Below are the code and all the weights of a small trained network. Each question names an input and a class and asks about switching units off, where a switched-off unit gives its printed mean instead of its output.

import numpy as np


def w(rows, s, z=0):
    codes = np.array(rows[::2]) - 128.0
    scale = np.full(codes.shape[1], s)
    scale[-1] = z or s
    return codes * scale


def f(y):
    return y / 2 * (1 + np.tanh(0.7978845608 * (y + 0.044715 * y**3)))


def log_softmax(a):
    a = a - a.max(-1, keepdims=True)
    return a - np.log(np.exp(a).sum(-1, keepdims=True))


def net(x, mask):
    res = np.array(x, float).reshape(1, 7) / 4 @ E
    y = f(res @ A[0][:, :-1].T + A[0][:, -1])
    res = res + np.where(mask, y, B[0][:, -1]) @ B[0][:, :-1]
    return log_softmax(res[-1] @ U[:, :-1].T + U[:, -1])


A, B = {}, {}
E = w([
[213,219,139,188,167,71,236,192,186,51],'x0',
[122,166,104,54,140,220,201,227,93,32],'x1',
[125,222,82,24,75,229,213,174,79,109],'x2',
[95,63,95,116,168,184,51,120,76,82],'x3',
[69,176,91,124,119,253,123,124,12,140],'x4',
[185,151,158,157,122,63,234,141,201,134],'x5',
[149,159,71,145,255,175,63,240,128,19],'x6',
],0.0053)
A[0] = w([
[122,115,115,172,139,158,101,177,150,76,212],'n1',
[100,171,86,57,77,254,166,148,56,107,235],'n2',
[99,78,175,130,86,85,102,45,129,239,223],'n3',
[185,88,213,133,75,50,96,42,161,209,251],'n4',
[185,175,151,157,128,57,198,140,233,84,227],'n5',
[94,143,52,72,118,233,132,167,34,109,219],'n6',
],0.0066,0.0027)
B[0] = w([
[196,101,99,114,183,125,107,153,141,88,171],'n1',
[143,182,145,64,40,145,157,106,70,135,254],'n2',
[2,79,118,145,81,180,73,62,159,204,225],'n3',
[87,90,145,184,64,151,145,120,169,194,241],'n4',
[198,120,190,139,141,60,240,207,166,217,240],'n5',
[141,220,90,67,129,199,109,50,35,60,246],'n6',
],0.0083,0.0088)
U = w([
[9,53,141,188,55,151,106,77,168,163,47],'0',
[123,228,88,44,87,219,139,84,24,75,63],'1',
[122,76,27,184,254,136,11,130,92,21,172],'2',
[184,129,209,164,136,48,227,203,182,129,252],'3',
],0.0067,0.00034)

Each question gives the input, the list of numbers given to net, and the class t.
The units are the neurons (one row each of A and B). Each row of codes is followed by its name. A weight is (code - 128) times the scale printed after its matrix; where a second scale follows, it is the last column's (A, B and U).
mask holds one flag per neuron, in row order. A switched-off neuron (its flag False) gives its mean, the last column of its row in B, instead of its output. The means were averaged over made-up inputs and are rounded, as every weight is.
A unit's drop is (log p(t) with every unit on - log p(t) with that unit switched off) / (log p(t) with every unit on - log p(t) with every unit switched off).
The circuit of an input: a set's keep is (log p(t) with only the set's units on - log p(t) with every unit switched off) / (log p(t) with every unit on - log p(t) with every unit switched off). Starting from all 6 units, units are removed one at a time, each time the one whose removal leaves the highest keep (on an exact tie, the one counted first), for as long as the keep stays at least 0.8.
circuit, biggest first: the units of the circuit, biggest drop first
top k neurons: the k neurons with the biggest drops, biggest first
drop when u is switched off: that unit's drop, to one decimal
input [8,6,7,-3,1,5,3], class 3: circuit, biggest first => [n5]
input [-3,-5,-5,8,6,-7,3], class 2: circuit, biggest first => [n2 n4]
input [5,-5,2,4,5,3,-4], class 0: circuit, biggest first => [n6 n5]
input [2,7,-5,2,2,2,7], class 2: top 2 neurons => [n1 n2]
input [4,4,-5,-5,4,-4,-3], class 3: circuit, biggest first => [n6 n3]
input [1,4,4,1,-6,0,4], class 3: circuit, biggest first => [n5 n3]
input [5,-1,5,-4,-5,-8,-1], class 3: drop when n6 is switched off => 0.2
input [2,7,5,-6,2,8,-5], class 3: drop when n5 is switched off => 1.5
input [6,0,-8,-7,6,-8,6], class 2: drop when n2 is switched off => 0.1
input [2,-8,-2,-7,-4,3,-5], class 0: top 2 neurons => [n3 n4]
